Here is a tiny trained network, its code and every weight. The questions are about switching its units off for an input and a class, where a switched-off unit gives its printed mean instead of its output.

import numpy as np


def w(rows, s, z=0):
    codes = np.array(rows[::2]) - 128.0
    scale = np.full(codes.shape[1], s)
    scale[-1] = z or s
    return codes * scale


def f(y):
    return y / 2 * (1 + np.tanh(0.7978845608 * (y + 0.044715 * y**3)))


def log_softmax(a):
    a = a - a.max(-1, keepdims=True)
    return a - np.log(np.exp(a).sum(-1, keepdims=True))


def net(x, mask):
    res = np.array(x, float).reshape(1, 5) / 4 @ E
    y = f(res @ A[0][:, :-1].T + A[0][:, -1])
    res = res + np.where(mask, y, B[0][:, -1]) @ B[0][:, :-1]
    return log_softmax(res[-1] @ U[:, :-1].T + U[:, -1])


A, B = {}, {}
E = w([
[156,53,204,155,246,98,191,102,130,170,137,103],'x0',
[168,123,121,97,200,159,161,84,167,139,155,164],'x1',
[146,78,164,74,113,137,88,73,187,188,79,142],'x2',
[149,190,171,167,149,220,49,97,130,130,84,121],'x3',
[156,183,131,163,131,70,49,140,55,110,116,198],'x4',
],0.011)
A[0] = w([
[113,117,118,110,132,168,120,117,144,133,123,131,157],'neuron 1',
[156,126,100,86,137,168,152,108,175,142,113,158,115],'neuron 2',
[127,164,121,122,127,134,115,123,117,136,143,138,154],'neuron 3',
[127,77,162,116,133,134,92,111,147,143,107,128,245],'neuron 4',
[136,109,214,153,167,107,3,116,109,147,100,129,169],'neuron 5',
[142,77,165,126,143,128,156,127,139,149,119,117,188],'neuron 6',
[135,8,137,95,131,96,198,113,168,143,126,138,215],'neuron 7',
[137,109,199,156,199,186,162,113,140,131,119,92,230],'neuron 8',
[117,177,126,134,91,130,120,131,118,126,128,100,98],'neuron 9',
[134,110,148,97,108,178,20,99,174,146,104,139,66],'neuron 10',
[133,106,142,116,121,159,47,124,143,143,118,136,250],'neuron 11',
[153,153,123,132,221,73,150,120,104,126,154,197,204],'neuron 12',
[125,144,160,143,159,151,116,123,123,127,127,114,129],'neuron 13',
[144,161,138,136,109,111,124,136,124,118,103,102,105],'neuron 14',
],0.018,0.0026)
B[0] = w([
[134,153,156,127,133,129,110,123,127,107,179,115,157],'neuron 1',
[91,116,130,111,118,151,70,117,141,104,184,151,180],'neuron 2',
[125,93,131,137,116,125,99,147,137,79,117,106,155],'neuron 3',
[138,122,100,151,124,135,189,116,119,172,119,147,189],'neuron 4',
[217,164,192,138,126,92,78,110,145,88,133,157,253],'neuron 5',
[71,125,99,123,103,101,152,145,126,150,136,99,196],'neuron 6',
[65,115,108,123,140,175,196,134,105,203,131,76,247],'neuron 7',
[121,118,132,99,139,188,141,142,116,251,109,83,245],'neuron 8',
[121,95,82,122,160,117,116,124,125,79,89,162,179],'neuron 9',
[210,149,180,127,166,94,140,138,123,159,72,99,240],'neuron 10',
[174,132,149,162,108,97,132,147,109,116,91,136,208],'neuron 11',
[95,115,98,140,123,70,184,137,127,47,45,95,206],'neuron 12',
[171,113,128,87,114,102,152,139,124,203,106,141,166],'neuron 13',
[148,130,88,138,133,158,152,122,157,103,125,130,159],'neuron 14',
],0.019,0.022)
U = w([
[92,99,27,145,76,133,68,152,135,57,140,191,136],'0',
[192,170,170,89,121,165,92,163,115,199,114,110,183],'1',
[202,205,166,164,116,1,103,150,119,58,51,126,172],'2',
[119,116,88,162,43,114,157,108,78,164,148,173,7],'3',
[91,162,163,65,96,169,82,97,185,144,223,102,6],'4',
[82,101,112,91,103,108,225,162,68,189,94,42,173],'5',
],0.0089,0.0027)

Each question gives the input, the list of numbers given to net, and the class t.
The units are the neurons (one row each of A and B). Each row of codes is followed by its name. A weight is (code - 128) times the scale printed after its matrix; where a second scale follows, it is the last column's (A, B and U).
mask holds one flag per neuron, in row order. A switched-off neuron (its flag False) gives its mean, the last column of its row in B, instead of its output. The means were averaged over made-up inputs and are rounded, as every weight is.
A unit's drop is (log p(t) with every unit on - log p(t) with that unit switched off) / (log p(t) with every unit on - log p(t) with every unit switched off).
most important unit: the unit with the biggest drop
top k neurons: the k neurons with the biggest drops, biggest first
drop when u is switched off: that unit's drop, to one decimal
input [-4,-7,4,-7,4], class 0: most important unit : neuron 10
input [-8,2,1,-3,0], class 2: top 2 neurons : [neuron 7; neuron 8]
input [-8,8,-8,1,8], class 0: top 4 neurons : [neuron 10; neuron 5; neuron 11; neuron 9]
input [-5,7,-4,2,-3], class 4: top 2 neurons : [neuron 12; neuron 11]
input [-2,-8,-4,-7,8], class 0: top 3 neurons : [neuron 10; neuron 5; neuron 11]
input [8,3,4,8,6], class 2: top 2 neurons : [neuron 5; neuron 12]
input [5,-1,-2,7,3], class 2: top 3 neurons : [neuron 5; neuron 7; neuron 12]
input [-5,8,8,4,-7], class 1: top 2 neurons : [neuron 10; neuron 2]
input [6,-8,-1,7,2], class 1: top 3 neurons : [neuron 8; neuron 12; neuron 13]
input [-4,2,-5,0,1], class 0: top 2 neurons : [neuron 10; neuron 5]
input [-4,-1,0,-6,2], class 0: drop when neuron 5 is switched off : 0.3
input [-1,-8,4,1,4], class 2: drop when neuron 5 is switched off : 0.0
input [-2,0,4,6,-5], class 1: drop when neuron 12 is switched off : 0.3
input [0,2,-8,2,4], class 2: top neuron : [neuron 7]
